Below are the code and all the weights of a small trained network. Each question names an input and a class and asks about switching units off, where a switched-off unit gives its printed mean instead of its output.

import numpy as np


def w(rows, s, z=0):
    codes = np.array(rows[::2]) - 128.0
    scale = np.full(codes.shape[1], s)
    scale[-1] = z or s
    return codes * scale


def f(y):
    return y / 2 * (1 + np.tanh(0.7978845608 * (y + 0.044715 * y**3)))


def log_softmax(a):
    a = a - a.max(-1, keepdims=True)
    return a - np.log(np.exp(a).sum(-1, keepdims=True))


def net(x, mask):
    res = np.array(x, float).reshape(1, 5) / 4 @ E
    y = f(res @ A[0][:, :-1].T + A[0][:, -1])
    res = res + np.where(mask, y, B[0][:, -1]) @ B[0][:, :-1]
    return log_softmax(res[-1] @ U[:, :-1].T + U[:, -1])


A, B = {}, {}
E = w([
[120,114,126,201,145,76,58],'x0',
[144,143,67,151,230,108,161],'x1',
[207,147,173,50,98,21,63],'x2',
[85,149,69,64,182,132,43],'x3',
[184,2,97,150,177,153,149],'x4',
],0.0079)
A[0] = w([
[146,83,120,168,154,149,176,173],'N0',
[131,91,106,150,158,184,187,119],'N1',
[129,140,106,73,150,153,151,166],'N2',
[166,119,116,82,139,105,104,190],'N3',
[118,166,214,75,4,127,109,206],'N4',
[245,120,161,137,118,63,129,124],'N5',
[105,77,113,136,138,165,113,191],'N6',
[126,80,99,148,147,192,201,87],'N7',
[227,119,163,137,112,60,136,95],'N8',
[162,91,111,183,145,146,173,170],'N9',
[75,162,100,149,149,96,76,138],'N10',
[110,130,163,190,91,159,178,202],'N11',
[126,92,110,147,140,176,161,124],'N12',
[144,83,166,140,101,115,91,247],'N13',
[116,142,164,114,90,136,162,173],'N14',
[83,105,103,116,142,181,94,160],'N15',
[97,174,123,60,111,167,139,205],'N16',
[232,107,148,122,127,78,120,199],'N17',
[186,87,135,93,118,119,92,252],'N18',
],0.011,0.0036)
B[0] = w([
[203,152,175,153,78,157,146,185],'N0',
[215,136,142,143,106,146,144,189],'N1',
[133,114,106,44,148,105,177,158],'N2',
[109,111,74,108,176,109,108,167],'N3',
[151,140,152,109,2,70,205,246],'N4',
[148,45,69,131,130,87,127,200],'N5',
[127,87,131,144,113,146,113,163],'N6',
[232,149,150,151,116,153,145,195],'N7',
[153,35,69,136,118,99,129,190],'N8',
[173,155,167,146,80,144,138,185],'N9',
[73,158,112,144,172,82,82,166],'N10',
[58,141,178,168,68,157,84,182],'N11',
[190,135,153,172,91,160,115,169],'N12',
[139,80,111,80,102,102,186,176],'N13',
[117,150,161,147,88,130,120,161],'N14',
[128,64,99,140,124,111,109,161],'N15',
[138,145,126,67,96,83,175,182],'N16',
[138,31,43,100,140,86,143,201],'N17',
[138,63,54,84,141,83,167,185],'N18',
],0.0096,0.012)
U = w([
[23,59,144,204,102,157,76,180],'0',
[181,87,104,109,101,96,168,158],'1',
[80,242,210,124,80,117,162,180],'2',
[73,181,98,173,254,111,38,51],'3',
[75,105,86,65,223,109,131,165],'4',
[186,145,197,174,117,222,134,1],'5',
],0.0085,0.0028)

Each question gives the input, the list of numbers given to net, and the class t.
The units are the neurons (one row each of A and B). Each row of codes is followed by its name. A weight is (code - 128) times the scale printed after its matrix; where a second scale follows, it is the last column's (A, B and U).
mask holds one flag per neuron, in row order. A switched-off neuron (its flag False) gives its mean, the last column of its row in B, instead of its output. The means were averaged over made-up inputs and are rounded, as every weight is.
A unit's drop is (log p(t) with every unit on - log p(t) with that unit switched off) / (log p(t) with every unit on - log p(t) with every unit switched off).
The circuit of an input: a set's keep is (log p(t) with only the set's units on - log p(t) with every unit switched off) / (log p(t) with every unit on - log p(t) with every unit switched off). Starting from the 12 units with the biggest drops (on a tie, the unit counted first), units are removed one at a time, each time the one whose removal leaves the highest keep (on an exact tie, the one counted first), for as long as the keep stays at least 0.8.
units of the circuit, in order: the units of the circuit, biggest drop first
k most important neurons: the k neurons with the biggest drops, biggest first
drop of u: that unit's drop, to one decimal
input [1,-5,-6,-6,-2], class 2: units of the circuit, in order : [N11 N17]
input [4,7,-2,3,2], class 3: 2 most important neurons : [N4 N10]
input [2,-6,-5,8,-5], class 2: units of the circuit, in order : [N17 N5]
input [5,-4,-2,6,0], class 3: most important neuron : [N4]
input [4,3,-3,8,5], class 3: 2 most important neurons : [N4 N10]
input [8,-4,-8,5,-2], class 0: 2 most important neurons : [N15 N6]
input [-6,-1,0,7,-3], class 4: drop of N1 : 0.1
input [8,-5,-3,2,-4], class 2: drop of N5 : 0.3
input [-1,8,-8,-3,-8], class 2: drop of N7 : -0.2
input [8,1,-3,-6,-7], class 2: drop of N8 : 0.1
